Each row was made from one walk, in order. Every step used is in the known rows, and no mark comes twice. Write each row's walk.
Known rows
vadu > gotu > tusani > sizo > katik: [-10 -83 -136 -92 18 -64 31 354 -140 -114 91 190 -321 111 -64 -206 195 148 -17 429 19 -122 -356 4 205 40 265 33 382 120 -97 288 -114 236 -207 238 -54 370 191 -159 -231 67 -132 -66 17 203 151 -18 96 18 400]
dorokap > fator > rorat > sizo > katik > tunan > lifip > famus: [-232 -127 45 50 -268 -433 171 -72 -6 -249 153 12 -283 149 168 22 30 90 199 138 -51 39 50 -567 176 55 35 -76 62 -259 253 -376 235 135 -152 -10 -215 -148 151 19 441 -177 346 -90 74 82 -310 -69 36 281 112]
famus > lifip > tunan > gotu > tusani > fator: [-84 -61 300 -152 282 -2 -25 4 -260 100 -207 12 -124 -147 -287 -178 -51 185 -115 691 41 -215 -194 88 113 98 193 178 620 126 -128 239 -277 -56 -59 386 -104 268 290 -178 -211 -56 -72 78 -166 96 145 60 199 -131 303]
dorokap > fator > rorat > lifip: [106 -176 -65 -38 -131 -366 130 108 -182 -307 50 5 -147 -63 79 -177 70 -42 -52 353 -63 -333 163 -399 157 147 375 25 179 -158 208 -78 101 214 50 172 -249 -42 191 -82 42 56 212 63 235 141 -118 -106 128 159 84]
vadu > tunan > gotu > kunir > tusani > fator > dorokap > sizo > katik > famus > rorat: [-130 -35 102 -171 -36 -123 47 157 -140 -524 161 46 -313 112 127 -249 -89 -40 -28 393 146 -307 -291 -258 388 -20 33 -145 -12 -253 -258 167 -178 31 -203 3 146 256 264 42 89 -294 203 32 -66 -82 45 131 177 47 171]
tunan > gotu > kunir > tusani > fator > dorokap > sizo > katik > famus > rorat: [-59 -3 -9 -210 -124 -183 -26 401 -228 -612 257 154 -322 102 198 -184 -37 35 -69 369 55 -378 -263 -259 366 -3 95 -198 -64 -371 -270 131 -136 306 -170 -14 90 249 110 110 94 -229 185 76 41 -35 86 52 275 40 206]
dorokap > sizo > fator > rorat > katik > famus > lifip > tunan: [-52 -364 134 59 -201 -407 235 -358 -70 -322 -143 -356 -143 180 103 -57 -55 2 39 384 -76 -271 231 -481 273 166 213 -106 120 -411 277 -297 107 -166 82 -31 50 -307 349 156 517 -251 461 55 -59 -29 -275 10 31 87 -78]
fator > dorokap > sizo > rorat > lifip > tunan: [67 -284 -31 4 -217 -340 290 -74 -108 -312 22 -129 -131 298 53 -98 34 50 36 265 -10 -334 186 -395 223 151 164 -49 52 -308 232 -101 211 180 -79 92 -93 -130 147 -62 288 -86 243 -70 -3 5 -145 76 155 164 -51]
kunir > tusani > gotu > vadu > famus > rorat > lifip > tunan: [-190 -4 314 -184 245 -118 -38 -18 -206 183 -318 33 -128 -481 -261 -549 -259 -106 -197 217 -22 -358 -142 -293 -136 12 293 -130 392 356 77 147 -286 -320 20 87 -206 98 678 -198 -267 -73 155 215 -303 19 318 -136 123 -125 359]
kunir > tusani > gotu > vadu: [26 -2 -29 -266 177 -100 -136 545 -308 -16 -56 305 -287 -428 79 -466 62 -152 -177 442 76 -436 -418 -155 -105 -9 376 19 387 397 -95 472 -212 89 -190 133 -419 335 264 -439 -471 158 -194 216 131 158 516 -190 158 -3 427]
dorokap > sizo > katik > rorat > fator: [47 -230 -120 -114 -151 -489 127 83 -181 -503 213 155 -192 -18 374 -115 16 -116 46 202 58 -147 -140 -433 78 55 239 -105 76 -312 132 -203 189 297 -57 -4 -110 -205 319 13 310 -87 277 26 329 81 -55 -37 190 160 234]
tusani > gotu > vadu > famus > rorat > sizo > dorokap: [-99 51 81 -131 -161 -365 -26 -19 -172 -81 43 293 -233 -282 180 -452 -101 -98 -28 56 99 -126 -250 -482 -148 -75 364 -182 124 225 18 52 61 -102 -174 -266 -176 60 522 23 -106 -26 164 164 49 158 149 -217 146 -83 514]
fator > rorat > dorokap > sizo > katik: [104 -149 -221 6 -441 -458 224 102 -161 -568 283 142 -317 227 340 -114 69 0 54 151 23 -200 -80 -453 215 64 204 -113 -123 -235 198 -57 204 355 -162 -27 -86 -51 161 64 397 -47 216 63 264 148 -129 -68 126 212 177]
tunan > gotu > tusani > fator: [9 34 20 -237 193 -36 -120 427 -308 -88 42 238 -173 -188 -84 -206 124 171 -109 622 111 -199 -377 44 145 54 282 176 484 118 -253 293 -221 272 -158 375 -205 430 114 -188 -363 72 -219 92 101 200 210 -10 273 -58 395]
famus > lifip > tunan > gotu > kunir: [-148 46 373 -173 415 -18 79 -262 -206 90 -212 -33 -136 -341 -322 -129 -221 47 -149 686 170 -267 -45 1 -65 34 242 244 649 126 -169 187 -289 -251 -50 430 -25 84 324 -170 -337 -124 80 -2 -16 78 66 102 245 -150 247]
lifip > rorat > fator > dorokap > sizo > katik: [76 -193 -79 -35 -414 -523 120 -47 -211 -453 274 195 -335 181 400 -42 15 -91 23 41 10 -57 -97 -570 222 54 131 -214 -58 -271 157 -79 279 264 -109 -87 -179 -130 271 102 339 6 232 53 293 115 -197 -57 57 182 259]
katik > tunan > gotu > vadu > rorat: [-164 167 266 -256 332 -50 44 19 -97 113 34 153 -133 -442 -240 -240 -111 112 -23 458 217 -2 -192 -5 -84 59 325 282 592 279 -71 -100 -86 -180 -51 323 -246 179 266 55 -232 -172 73 14 -57 212 90 -23 174 39 370]
vadu > famus > lifip > tunan: [-36 -66 330 -71 168 -190 45 -328 -200 314 -339 -110 -178 -257 -309 -172 -135 159 -146 390 37 -187 16 -128 -178 34 277 93 730 177 237 -67 -143 -345 155 230 -136 -1 615 -109 -171 -64 216 69 -198 130 28 -130 5 -110 256]
famus > rorat > sizo > katik: [15 -83 15 -3 -183 -405 58 -83 -227 -243 58 194 -254 -75 109 -240 -146 59 -141 141 -82 -76 -136 -331 -16 70 323 -137 144 15 112 -45 120 76 50 141 -75 -66 455 142 91 -93 264 112 165 157 -5 -59 210 -5 334]
rorat > katik > famus > lifip > tunan > gotu: [-195 -39 422 -94 319 -169 156 -449 -142 50 -316 -310 -101 -235 -449 -151 -332 74 -113 606 -1 -232 36 -46 97 145 318 135 564 -117 130 -171 -338 -324 176 432 153 -204 531 100 68 -314 418 38 -216 22 -66 36 200 -60 -1]
vadu > tunan > lifip > rorat: [-154 17 213 -63 221 -230 -64 -200 -87 203 -261 31 -297 -352 -109 -177 -172 2 6 259 137 43 -297 -361 -107 -28 217 211 637 240 -11 -98 -6 -252 4 318 -352 118 627 -188 -259 -32 50 -48 -73 232 -21 -108 16 61 375]
vadu > rorat > sizo > katik > famus > lifip > tunan > gotu > tusani > fator: [-331 -31 378 -153 103 -115 68 -258 -73 -100 -130 -96 -188 -74 -240 -109 -274 135 -44 354 -96 11 -202 -119 293 74 75 -7 356 -52 -58 -130 -187 -171 58 193 221 66 470 160 127 -311 257 87 -317 -35 -74 118 204 -130 141]
rorat > fator > dorokap > sizo > katik > tunan > gotu > vadu > lifip: [-212 1 139 -27 -157 -278 316 -5 79 -329 351 205 -214 59 164 -165 42 -38 275 341 228 -10 -49 -240 229 64 16 55 122 -174 81 -103 129 77 -353 -241 -158 -51 23 150 338 -260 279 -102 84 69 -157 58 141 251 242]
kunir > tusani > sizo > fator > dorokap: [254 -140 -180 -43 -270 -221 -109 573 -280 -285 138 227 -392 289 421 -226 312 84 -114 397 -10 -355 -162 -259 240 55 257 -150 213 -23 24 401 54 390 -149 -13 -444 333 -32 -278 -130 120 -109 104 199 193 113 -56 -30 134 280]
kunir > tusani > gotu > vadu > tunan > lifip: [-211 57 105 -151 324 -46 -105 356 -87 152 -187 239 -348 -482 -4 -513 -24 -200 40 417 193 -279 -522 -227 -91 -72 203 149 539 504 -149 386 -245 -158 -299 92 -493 370 395 -527 -524 35 -180 46 -65 149 436 -152 69 70 436]
tunan > gotu > kunir > tusani > fator > rorat: [-15 48 -72 -213 68 16 -92 518 -267 -293 116 277 -274 -123 160 -254 109 31 -171 619 101 -332 -268 -139 235 -11 222 86 246 61 -311 430 -251 314 -251 235 -195 539 -7 -286 -370 35 -183 184 179 155 165 -3 287 12 309]
katik > sizo > dorokap > fator: [205 -185 -70 -130 -137 -446 38 153 -356 -393 241 190 -167 -10 386 -22 156 -112 42 319 185 -213 -184 -373 -31 48 259 -44 214 -253 50 -97 297 217 -82 54 -320 -101 173 -33 147 25 96 3 408 54 14 -31 137 128 341]
famus > lifip > tunan > gotu > tusani: [-168 -32 411 -232 380 -27 29 -162 -266 114 -237 -34 -107 -283 -324 -122 -196 66 -132 663 121 -228 -127 51 10 74 213 246 622 143 -93 158 -294 -220 -14 482 -64 132 374 -119 -225 -74 17 64 -105 53 145 99 235 -163 268]
katik > dorokap > sizo > fator > rorat: [200 -286 -157 -115 -291 -478 88 175 -278 -522 234 112 -179 102 537 -23 210 -103 89 294 163 -230 -39 -541 104 43 302 -15 34 -330 39 -138 368 256 -143 -82 -292 -65 120 2 336 13 117 92 346 102 -141 -35 75 219 278]
kunir > tusani > gotu > vadu > rorat > fator > dorokap: [-31 13 9 -270 -70 -228 -133 301 -272 -130 125 411 -367 -301 334 -470 -6 -324 -147 172 77 -262 -378 -436 124 -48 286 -160 160 311 -5 363 -116 50 -204 -147 -426 265 365 -225 -279 107 -53 254 145 146 279 -196 60 21 442]
gotu > vadu > rorat > dorokap: [-55 130 16 -86 -25 -297 -34 7 -104 -72 31 227 -317 -341 47 -364 -130 6 -17 146 123 -27 -350 -302 -60 4 426 48 398 251 51 -48 -53 -38 -34 81 -352 85 527 42 -215 -42 78 137 61 328 64 -196 112 4 486]
vadu > lifip > tunan > gotu > kunir > tusani > fator: [-137 67 240 -180 324 117 -49 149 -202 51 -160 145 -196 -260 -119 -223 -36 57 -167 639 204 -234 -357 0 72 -40 38 150 642 218 -269 411 -387 -81 -194 256 -170 425 277 -371 -405 -67 -147 84 -124 73 199 90 206 -110 376]
katik > famus > rorat > lifip > tunan > gotu: [-178 -54 425 -170 399 -199 77 -385 -151 74 -300 -304 17 -364 -461 -226 -409 80 -173 494 -34 -199 157 -126 19 153 425 114 457 -150 84 -241 -205 -291 275 553 108 -217 574 152 -18 -289 419 -12 -258 -37 -60 68 299 -68 39]
dorokap > sizo > katik > rorat > lifip > tunan > gotu > tusani: [-229 -127 207 -259 223 -190 270 -10 -126 -418 7 -91 13 -33 -150 -26 -177 -45 87 391 97 -245 -82 -178 225 112 44 77 166 -304 -92 -194 -95 139 -102 313 170 -83 240 5 283 -255 225 -55 -45 -99 1 246 370 39 56]
tusani > fator > rorat > sizo > katik > tunan > lifip: [-79 -96 -187 127 -264 -281 150 233 15 -229 153 173 -291 238 153 -124 190 240 126 245 -168 -6 -103 -310 288 97 74 -29 88 -113 138 -149 220 392 -213 -1 -226 174 3 -87 338 -201 159 -79 5 193 -156 -40 137 285 181]
dorokap > fator > rorat > katik > famus > lifip > sizo: [-80 -135 156 0 -212 -482 55 -394 -149 -267 -124 -205 -225 -144 112 -52 -171 -83 -59 271 -164 -140 78 -527 242 119 352 -94 122 -260 214 -396 92 -149 182 62 3 -284 552 256 318 -181 500 182 111 104 -325 -117 104 85 89]
famus > lifip > tunan > gotu: [-60 -51 406 -126 320 -119 94 -296 -226 182 -249 -80 -108 -269 -313 -145 -201 97 -126 647 116 -197 32 15 -92 103 297 236 687 113 57 86 -175 -258 67 455 -82 -17 374 -90 -171 -98 142 20 -85 79 47 32 168 -64 189]
tunan > gotu > tusani > fator > rorat: [-2 -7 -61 -214 19 -80 -70 431 -260 -184 119 223 -192 -56 60 -196 145 107 -70 604 53 -184 -228 -105 276 55 268 166 270 38 -213 254 -147 319 -204 259 -169 501 32 -144 -226 64 -187 126 107 207 89 -35 267 14 308]
tusani > fator > dorokap > sizo > katik > famus > rorat > lifip > tunan: [59 -255 7 62 -253 -405 195 -72 -96 -328 -5 -216 -169 325 -97 -171 -59 171 -2 176 -250 -292 129 -343 362 187 178 -271 0 -469 231 -245 121 165 102 -1 110 -146 338 174 490 -294 455 -61 -264 -40 -165 1 116 144 -38]
sizo > rorat > katik > tunan: [13 -136 -36 -64 -21 -206 200 -19 -203 -218 -2 -34 -146 54 -100 -139 23 105 -144 401 -42 -252 -49 -185 107 144 271 25 230 -52 200 -177 7 113 10 267 -100 -50 238 -24 283 -164 257 48 55 147 -19 8 128 103 83]
famus > rorat > lifip > sizo > katik: [-72 -13 188 -9 -95 -370 68 -247 -210 -113 -121 15 -191 -215 -118 -154 -260 54 -179 92 -221 -55 -9 -339 32 118 331 -123 214 21 73 -238 194 -6 189 252 -20 -183 525 238 113 -120 343 130 22 106 -130 -36 221 7 253]
vadu > famus > rorat > dorokap > sizo > fator: [63 -132 73 -42 -278 -497 -11 -190 -234 -338 74 97 -188 -77 327 -206 -19 72 -18 44 211 -98 -108 -561 -63 -6 304 -213 144 -159 165 -215 203 -42 18 -113 -197 -213 532 252 239 -64 295 111 175 124 -139 -107 25 -30 448]
vadu > famus > lifip > rorat > katik > tunan > gotu > tusani > sizo: [-265 179 454 -196 164 -30 14 -232 -194 4 -169 -33 -197 -128 -433 -129 -216 269 -146 338 -27 -104 -160 -112 134 37 125 67 496 112 -4 -178 -276 -170 36 275 52 138 556 158 56 -250 275 126 -265 201 -106 36 73 -95 341]

Which walk is each row?
[57 -155 48 51 -179 -264 265 -1 -75 -335 172 -61 -126 328 93 -108 54 43 116 497 12 -220 261 -294 327 161 168 20 106 -261 115 52 86 225 -145 108 -117 1 -73 -100 231 -79 200 -91 28 59 -268 113 88 238 9] -> tusani > sizo > dorokap > fator > rorat > lifip > tunan > gotu
[-109 -82 -143 -149 -265 -285 109 318 -108 -672 312 49 -251 216 220 -103 59 73 124 369 21 -179 -235 -297 504 62 137 -61 -184 -427 -89 -57 -48 445 -234 28 125 146 49 134 379 -181 148 61 74 36 -100 42 275 138 122] -> tunan > gotu > tusani > fator > rorat > dorokap > sizo > katik > famus
[19 -56 -126 -155 -211 -238 18 305 -229 -532 269 233 -204 112 282 -180 144 103 50 397 159 -184 -296 -289 359 43 193 27 -30 -185 -128 158 -20 423 -319 122 -118 264 80 2 114 -8 -71 112 207 167 -35 32 290 84 354] -> tunan > gotu > tusani > fator > rorat > dorokap > sizo
[-67 -175 208 34 -207 -324 163 -421 -169 -170 -137 -140 -146 43 107 -2 -11 42 -113 317 -148 -72 156 -410 228 160 244 -82 146 -86 203 -302 264 -142 60 70 -81 -210 302 203 496 -211 370 167 78 103 -325 31 37 87 130] -> famus > lifip > sizo > fator > rorat > katik > tunan
[31 -162 96 -25 -350 -545 126 -238 -253 -414 116 50 -271 -15 358 65 -87 -202 55 193 -68 -87 10 -541 132 55 227 -88 43 -237 111 -326 333 43 22 -99 -124 -225 380 167 492 -103 374 181 232 79 -288 -67 33 203 258] -> famus > lifip > sizo > katik > dorokap > fator > rorat
[141 -157 -311 -117 -320 -172 -23 619 -253 -592 256 275 -369 283 455 -189 284 45 -69 340 77 -470 -300 -366 300 -15 92 -157 -45 -201 -173 329 56 521 -328 -113 -255 390 -51 -267 -55 59 -115 111 238 104 145 -6 185 96 257] -> gotu > kunir > tusani > fator > dorokap > sizo > rorat
[-217 85 307 -92 4 -200 92 -159 20 31 45 90 -135 -167 159 -69 45 -7 159 429 244 142 -57 -246 130 44 162 144 352 57 -104 -122 208 -198 -244 -100 -278 59 84 122 88 -203 102 -20 28 123 -196 71 107 116 346] -> katik > tunan > gotu > vadu > lifip > sizo > fator > dorokap
[42 -97 -267 -53 -342 -176 -15 451 -218 -533 194 320 -361 210 493 -230 202 12 -127 287 -27 -300 -306 -394 315 -27 168 -186 -97 -74 -138 354 21 450 -313 -75 -218 382 40 -263 -45 35 -84 221 262 134 73 -7 252 43 324] -> gotu > kunir > tusani > fator > rorat > sizo > dorokap
[-271 132 219 -40 -164 -359 183 -156 46 -339 152 181 -290 -192 116 -186 -244 -58 233 126 255 99 -281 -417 14 -20 105 62 214 -32 -47 -168 72 -38 -218 -140 -113 -86 412 228 186 -173 225 47 35 171 -133 -52 159 112 410] -> tunan > gotu > vadu > lifip > rorat > dorokap > sizo > katik
[-220 -40 -84 -24 -260 -149 57 340 -101 -467 123 69 -393 371 145 -92 153 192 84 191 -2 -329 -290 -494 397 -18 -130 -207 5 -332 -62 -94 -29 387 -368 -125 -203 189 63 -126 295 -221 143 -3 -91 79 -77 -9 111 188 151] -> gotu > kunir > tusani > fator > dorokap > sizo > rorat > katik > tunan > lifip > famus
[147 -128 -205 -65 -264 -411 1 391 -232 -665 233 202 -348 190 473 -221 52 -93 -16 204 -8 -311 -310 -386 202 34 207 -252 -7 -234 134 39 -39 456 -70 -28 -238 5 288 -170 313 -85 202 115 243 144 63 -37 40 204 290] -> kunir > tusani > sizo > katik > rorat > dorokap > fator
[-98 -46 -72 115 -395 -502 96 -106 -91 -370 152 136 -316 78 423 23 23 -110 202 122 28 35 -151 -652 283 36 90 -97 16 -203 49 -299 266 181 -182 -126 -291 -86 203 115 352 -82 244 26 241 194 -337 -91 97 241 275] -> tunan > lifip > sizo > dorokap > fator > rorat > katik
[-61 -58 -11 -49 -74 -84 32 148 -146 -421 143 106 -270 194 379 -200 36 -38 -42 544 165 -217 -118 -320 340 7 110 -67 32 -60 -196 426 -187 165 -335 115 -185 256 -24 -267 -14 -95 -64 83 137 79 -78 213 136 51 271] -> lifip > tunan > gotu > kunir > tusani > sizo > fator > rorat > dorokap
[-253 106 348 -130 29 -198 139 -239 14 -73 45 11 -84 -185 -8 -96 -79 20 92 242 100 118 56 -312 238 124 236 53 241 19 -72 -294 248 -143 -87 62 -194 -63 119 279 130 -254 226 17 -26 81 -281 120 152 115 218] -> katik > tunan > gotu > vadu > rorat > lifip > sizo > fator > dorokap
[66 -165 -260 -88 -207 -96 91 488 -173 -496 256 285 -372 297 277 -179 340 39 8 327 159 -329 -411 -188 379 -11 72 -196 69 -163 -173 403 -39 401 -402 -53 -50 386 11 -188 -43 18 -111 -16 157 50 159 15 133 98 343] -> vadu > gotu > kunir > tusani > fator > dorokap > sizo > katik
[-140 -93 169 23 -223 -533 -89 -183 -152 -238 -17 32 -293 -70 267 -141 -116 110 125 30 144 -10 -142 -695 -61 -22 240 -157 230 -248 97 -314 241 2 -48 -44 -332 -291 500 209 224 -81 268 -2 67 135 -204 -160 39 55 413] -> tunan > lifip > famus > rorat > dorokap > sizo > fator
[-199 -33 215 13 -120 -466 58 -263 -144 -206 47 -14 -279 -32 -18 -77 -199 91 79 77 6 -16 -92 -499 8 38 127 -165 198 -221 254 -456 79 -22 31 81 -224 -317 490 182 506 -254 464 -69 -67 92 -199 -117 -34 150 293] -> sizo > katik > tunan > lifip > famus > rorat > dorokap > fator
[-150 -122 111 35 -69 -282 317 -54 45 -297 150 -44 -74 44 75 -194 -49 -123 259 498 140 -152 199 -322 230 157 213 91 106 -197 51 -55 34 36 -213 4 -203 -58 -28 -27 176 -127 203 -39 38 31 -175 54 182 202 65] -> sizo > dorokap > fator > rorat > lifip > tunan > gotu > vadu
[-287 -78 242 -87 187 18 84 -58 -115 -281 -212 -210 -203 -28 -196 -224 -234 33 -144 657 -48 -386 -133 -126 308 76 126 -25 295 -187 -145 69 -436 -68 -26 213 156 85 315 -93 47 -320 254 153 -234 -62 38 121 250 -94 -9] -> sizo > rorat > katik > famus > lifip > tunan > gotu > kunir > tusani > fator
